[183,-307,30,14,153,15,-281,-4,-78,-22,3,-44,11,-64,135,-261,36,-157,114,35,105,127,70,-50,118,51,-209,-38,35,93,-68,-46,-76,-31] : 6
[99,-330,-36,48,252,167,-78,-8,-61,9,201,74,135,144,91,-201,15,67,62,-90,30,200,-109,-138,4,34,-190,44,50,-132,165,-22,57,-91] : 7
[43,-116,29,12,222,102,-249,11,72,14,24,19,-48,212,-21,73,-76,29,50,-87,62,40,-24,-140,-18,71,-103,-33,29,-262,-16,154,65,81] : 3
[64,-296,46,-19,90,231,-250,-109,24,93,163,-188,169,-68,78,-213,-35,210,69,-97,94,71,-235,-103,-32,307,-470,-73,-74,-63,-22,101,-106,-281] : 2
[-91,-158,-28,-26,30,177,64,149,-24,155,-28,-31,55,-52,80,99,-247,18,27,-16,-148,72,19,40,99,109,-383,-150,-48,-133,84,62,53,-272] : 3
[1,-237,67,-111,177,-125,-314,9,74,-215,2,1,-163,-22,-41,-24,140,-9,-192,-184,102,52,49,18,-44,141,19,-120,-163,4,-117,-198,73,73] : 2
[-3,-148,-58,107,39,-19,154,65,5,37,42,178,48,96,8,57,50,60,-179,-57,23,58,127,-94,-20,32,-109,-123,63,-69,-81,-62,61,18] : 0
[-93,-70,-76,-23,46,16,-243,-124,-126,52,-17,100,-77,52,89,-162,68,6,7,-178,24,-21,-6,200,155,10,48,-131,-10,58,-108,-59,35,147] : 5
[-101,-545,-50,226,590,296,-523,265,-161,295,279,-463,-29,-151,379,1,51,-13,93,-39,-29,178,-12,128,-415,157,-23,162,88,-114,170,5,-2,-81] : 0
[144,-152,2,29,179,26,-143,89,65,41,143,-17,-147,160,82,-154,-74,-174,19,73,51,72,-35,81,10,45,59,120,99,28,-38,32,7,-135] : 1
[103,-108,-202,-58,131,-32,-98,-147,17,-94,-125,148,-62,210,19,-164,-102,-183,-41,-169,16,15,-224,46,143,285,-74,-204,-57,127,36,-73,33,123] : 5
[200,-48,166,5,-30,4,14,-11,-108,97,202,137,182,-124,-34,-116,-118,179,142,-165,91,-181,206,-236,377,-14,-81,202,129,-47,-66,279,-125,-84] : 1
[-22,133,167,-8,-210,-240,-231,-145,-181,-145,-11,-26,38,-449,-251,-56,171,104,200,-307,27,-103,274,-116,-238,-129,-79,-15,-43,107,93,40,-124,-76] : 1
[27,-271,-152,95,107,-15,113,-6,-104,183,81,197,192,244,-21,-43,-8,-3,-12,28,131,144,-30,-110,108,35,-116,-14,150,-135,-64,26,43,67] : 7
[116,-191,42,-4,131,61,-57,-76,-53,78,65,54,93,4,33,-113,2,132,13,-3,-16,85,-130,-29,130,29,18,85,30,-73,47,48,-15,-104] : 3
[18,25,-134,-10,7,-72,-82,30,190,-86,222,-29,-59,198,-128,-66,-6,-66,-65,-50,137,-87,-59,84,17,227,-303,64,43,67,-197,71,6,-16] : 1
[97,-207,128,-1,155,56,-236,-142,-60,23,104,-32,173,-239,-108,-242,28,272,-26,-231,53,130,-117,-139,196,190,-122,-114,-70,-12,-135,-186,-113,-238] : 6
[79,-415,-1,-13,110,263,-32,-1,-40,46,72,-199,195,-154,201,-185,-183,86,92,-82,-43,97,-213,16,194,215,-443,-11,-97,88,77,145,-122,-378] : 7
[-89,-121,10,-88,120,18,-298,-307,87,-106,2,-63,219,39,15,-127,-274,-102,259,-357,-29,27,-99,214,241,63,-143,-181,-69,11,4,175,-129,-219] : 3
[44,-174,-42,-62,26,-80,22,-26,17,146,4,11,123,4,-109,22,-8,111,-16,-73,51,13,-278,-24,51,184,-186,-68,-72,25,100,-47,3,-136] : 7
[-293,-77,-53,-81,114,13,-340,-87,-32,-190,249,-346,169,-63,138,-56,39,-4,343,-29,58,-7,-77,191,-314,20,-368,7,-82,-13,130,43,-47,-152] : 7
[13,-313,115,-116,-10,140,-70,21,129,-2,68,-36,75,-74,-36,-83,-30,275,-47,-156,-17,-44,-258,140,240,386,-310,-213,-125,40,135,52,-18,-243] : 4
[101,-286,-53,41,47,101,3,-50,101,-20,-29,136,136,226,-46,-61,80,-19,39,-165,62,108,-115,-104,92,116,-204,-201,-18,12,128,-43,42,55] : 6
[81,-476,-122,88,308,102,147,146,116,21,194,156,50,326,225,42,-134,68,-152,-19,-114,-16,-195,114,84,208,-88,7,118,-41,200,88,43,-108] : 3
[107,-147,33,-22,-69,68,248,-238,309,-260,-493,381,118,899,38,226,-185,-381,91,-277,170,90,-19,497,798,-292,126,-256,-91,22,-229,270,131,639] : 2
[-24,-90,43,5,141,121,-77,51,89,-137,-33,-120,68,-11,93,-9,-55,38,118,-155,-74,84,1,-3,-53,60,-387,-185,-105,-13,181,-102,43,-76] : 7
[54,-130,125,-4,62,-76,-218,-26,27,85,10,-87,32,-201,-14,-87,30,39,59,-148,105,38,41,-97,-23,100,-77,-61,-52,52,-26,0,-53,-149] : 8
[96,-152,41,62,175,46,-115,68,-22,8,142,59,102,93,-16,94,-20,15,-73,-149,5,3,-92,-120,-114,83,-36,22,-18,-137,153,74,63,-106] : 8
[162,-254,241,-6,135,96,-128,15,19,85,59,9,100,-342,-55,-285,195,417,17,119,-60,374,138,69,92,70,-196,-16,49,-335,-112,-396,-18,-339] : 6
[-126,-259,-85,-111,125,26,77,38,127,56,305,-106,116,-47,-207,118,-43,212,-121,-18,155,65,-217,-207,-177,115,-246,95,-44,-159,-2,76,17,-168] : 5
[244,541,-150,155,-146,218,387,-167,240,-140,-36,-47,-71,249,-119,-262,121,-385,429,122,480,158,452,-423,-266,-33,51,-80,278,-43,-200,-128,106,730] : 4
[194,-484,8,-18,239,-97,-9,-30,-52,-57,-41,177,40,-46,-21,-129,-119,-53,-107,-198,101,166,-51,-103,168,182,-43,-115,-15,38,60,0,-21,0] : 8
[61,-147,-19,6,117,187,-150,-58,64,20,85,-3,89,82,-22,-131,-142,116,68,-162,-3,52,-159,-35,177,148,-322,-35,7,-67,4,119,-46,-144] : 5
[54,-122,-14,-20,-68,13,13,-63,51,108,-94,-42,180,-58,-19,78,-143,-58,27,-219,-25,36,-94,2,-68,171,-457,-190,-121,17,81,82,-35,-222] : 3
[179,-139,-81,155,210,213,80,63,70,-188,6,9,-60,272,295,-64,-87,-147,42,55,16,72,64,-45,35,48,-56,53,78,20,-104,-1,12,57] : 3
[-139,-144,-194,51,-49,-13,31,-36,-83,-42,83,158,-52,44,-51,-226,230,171,-119,46,143,39,25,-144,-47,127,201,-102,151,79,-124,-306,-36,228] : 4
[71,-232,94,-35,66,276,-126,-44,74,20,65,-17,121,-20,-31,-104,-127,105,-65,-300,30,119,-23,-1,82,147,-271,-209,-78,-166,-79,-46,-34,-171] : 1
[-148,138,-22,-145,157,-49,-191,58,201,223,469,-281,-9,-72,-92,-172,44,59,312,-88,229,-67,33,-224,-42,1,107,396,104,40,127,-35,-4,160] : 6
[237,39,-35,244,103,83,-67,67,58,-57,1,74,-40,189,94,-85,22,151,-82,139,-17,-6,-3,-159,-18,148,-134,94,175,-58,-265,-68,-102,-116] : 5
[129,38,177,87,-105,-428,-361,149,50,439,-299,200,239,398,-136,508,43,-377,-322,-124,126,-131,-31,422,-5,-261,20,-328,30,22,-142,-194,1,219] : 8
[-38,259,-99,88,278,226,-325,110,47,-67,-14,122,-102,520,126,0,-276,-217,107,-273,-95,185,103,87,210,263,-359,-82,-84,-342,-259,-146,255,-102] : 5
[-44,-113,-45,-72,88,-22,58,-27,164,-25,119,178,130,279,3,-62,-85,3,75,-179,94,6,42,-227,136,36,-243,-140,27,-88,115,58,85,73] : 7
[-54,-12,2,-140,-27,11,29,-91,294,64,334,98,218,250,-313,17,-104,110,30,-283,230,35,-38,-419,-105,36,-223,92,22,-295,21,177,17,-63] : 1
[80,37,73,106,-84,94,-112,-36,-10,76,-87,82,165,35,17,-35,-100,-7,57,-215,-124,-17,7,122,106,133,-283,-262,4,-13,61,5,-32,-220] : 4
[237,-32,146,239,219,23,193,196,-58,81,-224,55,-21,134,122,106,-201,23,-158,-50,-47,133,2,-295,177,237,-26,-38,-54,75,-95,-35,49,-33] : 2
[34,-196,-11,130,128,-7,-52,15,-75,76,0,123,160,126,-64,19,16,36,-73,-114,-25,121,-49,-41,-42,78,-92,-135,45,-77,56,-76,24,-68] : 1
[109,193,-195,-145,-356,-93,-24,-407,-156,-233,-100,159,67,-395,-341,-140,140,-44,-55,-402,17,-435,72,65,234,5,318,-201,1,284,50,26,-188,389] : 0
[240,29,82,106,315,-93,-59,108,-41,-113,-206,105,-29,77,170,40,-121,-83,-91,-90,-99,259,298,-302,-3,-117,-28,333,-14,-222,-90,-131,46,201] : 2
[86,-90,47,-16,21,66,-235,-72,41,57,66,-46,3,-58,-16,-118,30,44,41,-187,8,-69,-51,54,21,164,-15,-77,-10,-4,19,40,-62,-63] : 6
[69,-127,27,67,73,-35,-143,-37,-85,38,-21,-9,34,27,141,-74,-36,-75,-35,-34,-10,12,-53,6,61,73,-32,-33,-28,89,-112,71,-64,-125] : 6
[62,-200,6,32,103,20,38,-53,-32,25,165,37,42,-64,-30,-118,100,172,-68,10,107,90,-155,-135,-34,88,-116,-31,0,8,-29,-54,35,-146] : 4
[-27,-179,24,-23,-116,-19,79,-7,-37,207,110,172,223,-72,-253,-78,36,232,-4,-188,149,120,-9,-367,127,8,-210,-4,42,-48,46,-63,-30,-74] : 4
[381,-271,-29,10,190,372,-94,-202,-216,-305,-49,-113,-52,-208,227,-433,-78,35,393,-170,168,113,-145,-363,244,-202,-448,174,-49,319,100,8,-174,234] : 3
[98,-109,-20,75,55,168,-101,-88,-52,92,-102,4,62,-18,183,-169,-86,-22,33,-30,-57,91,9,56,86,146,-197,-175,7,-42,-122,15,-43,-174] : 5
[162,126,22,-52,25,158,-153,61,15,-35,102,-277,-32,-84,24,-69,-259,76,125,60,-146,-191,-216,217,217,355,-165,379,25,16,84,414,-144,-115] : 3
[80,-54,29,-7,38,260,-181,31,67,128,40,-62,93,82,19,-38,-164,-134,34,-308,13,29,21,119,30,245,-253,-253,-37,-94,33,-56,24,-55] : 3
[21,-36,71,61,47,-22,25,-81,-20,90,66,117,149,60,-63,-24,-4,107,-72,-114,15,140,-9,-134,9,-81,-119,-36,9,-92,-65,5,31,-128] : 3
[-129,-39,164,30,-293,-102,40,-186,-57,253,-351,88,144,-83,95,-147,166,-102,-24,32,-87,225,0,-97,-155,-3,144,-505,-136,169,143,-53,37,-331] : 4
[19,-397,26,-48,-38,-80,182,-145,-51,-26,-87,110,152,-225,-61,42,109,183,16,-123,96,65,-92,-71,45,96,-256,-252,-144,42,60,16,30,-159] : 4
[65,-145,16,60,211,-48,6,27,-4,156,157,116,97,102,-22,-113,7,188,-42,70,-20,55,-104,-189,246,108,-49,97,106,-71,42,119,41,-39] : 6
[142,-41,30,-93,107,177,-212,-6,130,-127,121,-72,-162,173,58,-336,-17,-12,130,-64,41,13,-152,-26,227,245,27,143,-19,71,104,124,22,8] : 7
[59,-42,-31,83,115,190,-188,-71,-24,-38,-41,-63,44,8,115,-97,-74,39,128,-60,-49,47,-11,-23,-23,45,-322,-119,3,-96,-74,-27,-46,-123] : 1
[118,-93,114,51,79,-157,-101,-101,-117,-25,-100,69,-70,-51,123,-151,-80,6,-72,-79,-74,9,-58,57,58,130,88,-62,-38,156,-18,75,-70,-149] : 2
[-10,-279,-48,-29,182,296,-53,-23,150,382,10,20,222,176,120,-41,-147,44,72,-98,14,108,-96,-219,400,76,-105,-158,-22,-226,-41,71,76,-219] : 7
[-15,-208,-185,-42,169,142,120,-73,-52,34,97,11,128,75,101,-15,-180,6,112,-13,74,93,-112,-245,149,-41,-299,132,-18,-89,-29,143,26,-6] : 3
[123,92,144,-118,-173,64,-81,110,279,198,-40,-33,13,71,-128,157,-108,82,-77,-164,-68,-148,-77,285,37,414,-1,-105,-54,-183,22,-54,-22,-208] : 3
[73,-188,-42,74,111,12,-94,164,69,185,-78,105,-101,150,-141,151,-130,-71,-216,-217,84,-51,78,-27,250,70,-32,-118,66,-20,-208,45,17,199] : 1
[29,-128,14,-62,9,189,-260,-75,90,56,130,-92,87,-42,-124,-143,-22,132,124,-279,78,-34,-129,37,143,392,-341,-203,-75,-70,-22,18,-32,-145] : 6
[179,-390,-103,46,117,157,16,-59,62,189,-150,216,3,214,145,-224,83,-66,-109,18,-53,97,-85,96,186,299,44,-334,98,-22,165,61,101,135] : 5
